Here is a tiny trained network, its code and every weight. The questions are about switching its units off for an input and a class, where a switched-off unit gives its printed mean instead of its output.

import numpy as np


def w(rows, s, z=0):
    codes = np.array(rows[::2]) - 128.0
    scale = np.full(codes.shape[1], s)
    scale[-1] = z or s
    return codes * scale


def norm(h):
    return h / np.sqrt((h * h).mean(-1, keepdims=True) + 1e-5)


def f(y):
    return y / 2 * (1 + np.tanh(0.7978845608 * (y + 0.044715 * y**3)))


def log_softmax(a):
    a = a - a.max(-1, keepdims=True)
    return a - np.log(np.exp(a).sum(-1, keepdims=True))


def net(x, mask):
    res = np.array(x, float).reshape(1, 3) / 4 @ E
    u = 0
    for l in range(3):
        y = f(norm(res) @ A[l][:, :-1].T + A[l][:, -1])
        res = res + np.where(mask[u : u + 7], y, B[l][:, -1]) @ B[l][:, :-1]
        u += 7
    return log_softmax(norm(res)[-1] @ U[:, :-1].T + U[:, -1])


A, B = {}, {}
E = w([
[82,90,101,103,38,209,140,135],'x0',
[255,25,87,65,98,78,169,151],'x1',
[145,136,156,123,99,110,80,95],'x2',
],0.0078)
A[0] = w([
[91,79,106,184,56,173,112,179,4],'L0N0',
[98,112,54,170,152,134,249,207,112],'L0N1',
[85,114,55,99,225,181,163,176,69],'L0N2',
[87,128,107,155,217,137,89,119,215],'L0N3',
[118,164,145,126,94,85,105,29,60],'L0N4',
[66,200,80,179,106,140,54,126,106],'L0N5',
[139,102,184,84,18,71,2,41,120],'L0N6',
],0.0059,0.0027)
B[0] = w([
[140,143,127,51,153,56,102,53,164],'L0N0',
[114,63,255,167,82,69,108,178,186],'L0N1',
[126,85,173,160,64,106,128,171,151],'L0N2',
[172,159,109,143,90,106,168,127,199],'L0N3',
[100,116,107,101,58,127,218,188,154],'L0N4',
[189,118,130,190,114,147,160,167,230],'L0N5',
[100,51,224,187,101,68,202,178,254],'L0N6',
],0.0077,0.0041)
A[1] = w([
[130,70,255,154,169,120,57,47,70],'L1N0',
[241,91,79,95,38,92,155,143,91],'L1N1',
[46,45,21,105,73,226,168,83,141],'L1N2',
[92,111,56,73,29,148,90,36,66],'L1N3',
[179,160,106,110,240,107,67,84,42],'L1N4',
[35,148,183,158,142,170,127,157,5],'L1N5',
[173,139,128,195,61,92,207,119,194],'L1N6',
],0.0062,0.0027)
B[1] = w([
[64,147,141,127,179,201,129,192,143],'L1N0',
[144,143,101,168,66,183,93,66,235],'L1N1',
[122,164,133,72,199,1,20,127,193],'L1N2',
[113,174,192,67,178,74,73,181,149],'L1N3',
[135,155,158,57,181,139,91,91,139],'L1N4',
[148,98,182,149,41,109,95,78,166],'L1N5',
[117,140,138,79,191,174,77,158,255],'L1N6',
],0.008,0.0059)
A[2] = w([
[166,167,69,161,113,186,56,85,254],'L2N0',
[25,228,173,187,110,152,147,71,119],'L2N1',
[168,124,191,146,179,62,103,97,89],'L2N2',
[111,154,141,182,167,65,136,118,83],'L2N3',
[157,130,113,194,179,129,139,103,68],'L2N4',
[114,117,141,42,167,230,46,158,216],'L2N5',
[175,197,78,116,254,104,158,103,66],'L2N6',
],0.0078,0.0038)
B[2] = w([
[102,187,68,167,247,210,189,70,217],'L2N0',
[221,38,47,67,100,91,147,120,253],'L2N1',
[50,103,119,104,28,76,109,127,191],'L2N2',
[164,22,145,106,96,143,119,119,153],'L2N3',
[124,90,160,64,70,153,25,97,132],'L2N4',
[61,254,118,145,197,76,175,122,209],'L2N5',
[6,184,137,49,100,112,94,123,187],'L2N6',
],0.007,0.0053)
U = w([
[77,160,102,26,137,48,61,96,132],'0',
[207,107,3,139,132,195,146,54,184],'1',
[142,46,172,157,62,104,120,194,2],'2',
[58,195,153,162,207,201,174,166,168],'3',
],0.013,0.0027)

Each question gives the input, the list of numbers given to net, and the class t.
The units are the neurons (one row each of A and B). Each row of codes is followed by its name. A weight is (code - 128) times the scale printed after its matrix; where a second scale follows, it is the last column's (A, B and U).
mask holds one flag per neuron, layer by layer. A switched-off neuron (its flag False) gives its mean, the last column of its row in B, instead of its output. The means were averaged over made-up inputs and are rounded, as every weight is.
A unit's drop is (log p(t) with every unit on - log p(t) with that unit switched off) / (log p(t) with every unit on - log p(t) with every unit switched off).
The circuit of an input: a set's keep is (log p(t) with only the set's units on - log p(t) with every unit switched off) / (log p(t) with every unit on - log p(t) with every unit switched off). Starting from the 12 units with the biggest drops (on a tie, the unit counted first), units are removed one at a time, each time the one whose removal leaves the highest keep (on an exact tie, the one counted first), for as long as the keep stays at least 0.8.
units of the circuit, in order: the units of the circuit, biggest drop first
most important unit: the unit with the biggest drop
top k neurons: the k neurons with the biggest drops, biggest first
k most important neurons of layer l: the k neurons of layer l with the biggest drops, biggest first
drop of u: that unit's drop, to one decimal
input [8,-8,-7], class 0: most important unit : L1N2
input [8,-7,4], class 0: units of the circuit, in order : L1N2; L2N1
input [7,-3,-6], class 0: top 2 neurons : L0N6; L1N2
input [-2,-2,3], class 3: top 2 neurons : L1N6; L0N1
input [-6,4,7], class 2: top 2 neurons : L0N6; L1N2
input [-3,-6,-6], class 1: top 2 neurons : L0N6; L2N1
input [7,2,-7], class 0: top 2 neurons : L0N6; L1N2
input [-5,-7,-7], class 1: top 2 neurons : L2N1; L0N6
input [-4,6,0], class 1: top 2 neurons : L1N1; L1N2
input [-5,-2,6], class 2: 3 most important neurons of layer 0 : L0N6; L0N4; L0N0
input [-3,0,-1], class 3: 2 most important neurons of layer 0 : L0N6; L0N3
input [-2,-1,-2], class 3: top 3 neurons : L1N6; L0N6; L1N2
input [1,3,-2], class 3: 2 most important neurons of layer 1 : L1N0; L1N5
input [3,-8,-3], class 1: units of the circuit, in order : L2N1
input [3,0,4], class 2: top 2 neurons : L0N6; L2N0
input [-6,-5,-2], class 0: 2 most important neurons of layer 2 : L2N6; L2N1
input [-1,5,5], class 1: top 2 neurons : L0N1; L1N1
input [-8,-6,-6], class 0: top 3 neurons : L0N6; L2N6; L1N1
input [-2,3,-6], class 2: top 2 neurons : L0N1; L2N0
input [0,7,5], class 1: top neuron : L1N1
input [-8,-8,-1], class 0: top 4 neurons : L2N6; L1N1; L2N1; L0N6
input [2,-4,-4], class 1: top 2 neurons : L0N6; L2N1
input [-3,2,-5], class 2: 2 most important neurons of layer 0 : L0N1; L0N2
input [3,-7,2], class 1: drop of L2N1 : 0.3
input [2,1,2], class 3: drop of L2N1 : 0.2
input [7,3,-3], class 0: drop of L2N4 : 0.0
input [0,7,2], class 1: units of the circuit, in order : L1N1
input [3,-2,5], class 2: drop of L0N6 : 2.7
input [-5,-3,6], class 2: 2 most important neurons of layer 1 : L1N2; L1N4
